Here is a tiny trained network, its code and every weight. The questions are about switching its units off for an input and a class, where a switched-off unit gives its printed mean instead of its output.

import numpy as np


def w(rows, s, z=0):
    codes = np.array(rows[::2]) - 128.0
    scale = np.full(codes.shape[1], s)
    scale[-1] = z or s
    return codes * scale


def norm(h):
    return h / np.sqrt((h * h).mean(-1, keepdims=True) + 1e-5)


def f(y):
    return y / 2 * (1 + np.tanh(0.7978845608 * (y + 0.044715 * y**3)))


def log_softmax(a):
    a = a - a.max(-1, keepdims=True)
    return a - np.log(np.exp(a).sum(-1, keepdims=True))


def net(x, mask):
    res = np.array(x, float).reshape(1, 7) / 4 @ E
    u = 0
    for l in range(4):
        y = f(norm(res) @ A[l][:, :-1].T + A[l][:, -1])
        res = res + np.where(mask[u : u + 8], y, B[l][:, -1]) @ B[l][:, :-1]
        u += 8
    return log_softmax(norm(res)[-1] @ U[:, :-1].T + U[:, -1])


A, B = {}, {}
E = w([
[142,149,113],'x0',
[145,155,105],'x1',
[102,89,162],'x2',
[150,158,102],'x3',
[133,133,124],'x4',
[158,8,2],'x5',
[42,112,36],'x6',
],0.0054)
A[0] = w([
[55,147,73,39],'0.n1',
[4,144,62,2],'0.n2',
[123,183,174,170],'0.n3',
[152,167,40,125],'0.n4',
[88,172,64,63],'0.n5',
[208,150,169,165],'0.n6',
[100,61,84,118],'0.n7',
[78,83,172,95],'0.n8',
],0.011,0.0042)
B[0] = w([
[106,59,236,174],'0.n1',
[151,27,254,223],'0.n2',
[136,95,42,253],'0.n3',
[85,88,167,225],'0.n4',
[93,67,181,174],'0.n5',
[110,70,164,240],'0.n6',
[169,178,70,216],'0.n7',
[75,134,125,151],'0.n8',
],0.0087,0.0035)
A[1] = w([
[130,118,46,97],'1.n1',
[178,82,161,154],'1.n2',
[74,172,20,63],'1.n3',
[159,133,130,51],'1.n4',
[89,46,110,122],'1.n5',
[143,93,162,61],'1.n6',
[254,186,93,251],'1.n7',
[52,88,83,84],'1.n8',
],0.0092,0.0026)
B[1] = w([
[122,222,236,160],'1.n1',
[73,137,172,224],'1.n2',
[55,2,190,170],'1.n3',
[144,128,174,106],'1.n4',
[54,104,165,253],'1.n5',
[97,123,179,161],'1.n6',
[30,50,205,224],'1.n7',
[215,86,206,182],'1.n8',
],0.0048,0.0036)
A[2] = w([
[64,246,113,203],'2.n1',
[213,150,181,99],'2.n2',
[74,68,152,142],'2.n3',
[162,126,132,66],'2.n4',
[117,124,184,82],'2.n5',
[86,64,167,169],'2.n6',
[165,106,22,166],'2.n7',
[113,101,101,253],'2.n8',
],0.012,0.0024)
B[2] = w([
[229,203,2,139],'2.n1',
[126,45,76,127],'2.n2',
[125,160,165,230],'2.n3',
[39,101,66,119],'2.n4',
[121,134,77,165],'2.n5',
[93,210,151,245],'2.n6',
[232,171,132,130],'2.n7',
[149,227,148,157],'2.n8',
],0.0078,0.012)
A[3] = w([
[126,219,119,182],'3.n1',
[81,95,79,77],'3.n2',
[125,128,201,110],'3.n3',
[106,254,162,22],'3.n4',
[99,47,207,151],'3.n5',
[96,71,45,9],'3.n6',
[215,221,99,254],'3.n7',
[93,81,105,136],'3.n8',
],0.0086,0.0018)
B[3] = w([
[150,196,3,200],'3.n1',
[118,139,219,105],'3.n2',
[176,102,18,216],'3.n3',
[61,189,108,255],'3.n4',
[151,16,118,218],'3.n5',
[82,162,172,106],'3.n6',
[186,74,6,180],'3.n7',
[190,249,254,114],'3.n8',
],0.0045,0.006)
U = w([
[83,12,218,120],'0',
[180,155,45,195],'1',
[106,167,182,197],'2',
[45,125,130,101],'3',
[134,174,204,144],'4',
[123,175,196,4],'5',
],0.011,0.0019)

Each question gives the input, the list of numbers given to net, and the class t.
The units are the neurons (one row each of A and B). Each row of codes is followed by its name. A weight is (code - 128) times the scale printed after its matrix; where a second scale follows, it is the last column's (A, B and U).
mask holds one flag per neuron, layer by layer. A switched-off neuron (its flag False) gives its mean, the last column of its row in B, instead of its output. The means were averaged over made-up inputs and are rounded, as every weight is.
A unit's drop is (log p(t) with every unit on - log p(t) with that unit switched off) / (log p(t) with every unit on - log p(t) with every unit switched off).
The circuit of an input: a set's keep is (log p(t) with only the set's units on - log p(t) with every unit switched off) / (log p(t) with every unit on - log p(t) with every unit switched off). Starting from the 12 units with the biggest drops (on a tie, the unit counted first), units are removed one at a time, each time the one whose removal leaves the highest keep (on an exact tie, the one counted first), for as long as the keep stays at least 0.8.
units of the circuit, in order: the units of the circuit, biggest drop first
most important unit: the unit with the biggest drop
k most important neurons: the k neurons with the biggest drops, biggest first
top k neurons in layer l: the k neurons of layer l with the biggest drops, biggest first
input [-6,-5,-3,-8,0,7,-7], class 3: most important unit	0.n3
input [-5,6,0,-2,8,4,4], class 4: 2 most important neurons	(0.n7; 0.n6)
input [-7,-4,6,-4,8,8,-6], class 1: units of the circuit, in order	(0.n2; 0.n7; 0.n1)
input [-8,6,-3,1,1,5,1], class 2: 2 most important neurons	(1.n1; 0.n3)
input [-3,0,-1,-3,2,-6,-3], class 1: 3 most important neurons	(2.n1; 0.n2; 0.n7)
input [-2,5,0,-1,-5,-6,-1], class 1: 2 most important neurons	(1.n8; 2.n1)
input [-6,-3,3,6,3,5,8], class 0: 4 most important neurons	(0.n2; 0.n1; 1.n8; 3.n5)
input [-7,1,-1,-8,4,8,-7], class 1: 3 most important neurons	(1.n3; 0.n2; 0.n1)
input [-1,8,4,8,5,8,-8], class 0: 2 most important neurons	(0.n3; 1.n7)
input [-8,8,1,7,4,5,8], class 0: 2 most important neurons	(0.n2; 0.n4)
input [6,-1,1,4,-2,-7,-8], class 0: top 2 neurons in layer 2	(2.n2; 2.n6)
input [-7,-2,1,7,-6,-8,-8], class 0: 4 most important neurons	(2.n2; 2.n6; 0.n6; 2.n8)
input [1,5,4,-6,-4,7,-6], class 1: top 3 neurons in layer 0	(0.n2; 0.n1; 0.n7)
input [3,1,-1,-5,0,1,6], class 0: units of the circuit, in order	(0.n2)
input [-5,0,-2,-5,2,-6,3], class 1: 2 most important neurons	(1.n7; 0.n6)
input [2,-6,7,-1,-2,-8,-4], class 1: 3 most important neurons	(0.n2; 2.n1; 0.n1)
input [-1,6,-4,3,8,6,7], class 4: top 3 neurons in layer 0	(0.n3; 0.n6; 0.n4)
input [4,-4,-7,-6,-2,6,-3], class 5: top 2 neurons in layer 2	(2.n1; 2.n5)
input [5,-4,-5,1,2,-8,7], class 1: top 2 neurons in layer 0	(0.n6; 0.n4)
input [4,6,5,0,3,-8,7], class 1: most important unit	0.n6
input [-5,-3,7,6,-6,7,-4], class 1: top 3 neurons in layer 0	(0.n7; 0.n1; 0.n4)
input [-4,-2,6,4,3,3,5], class 5: top 2 neurons in layer 0	(0.n7; 0.n6)
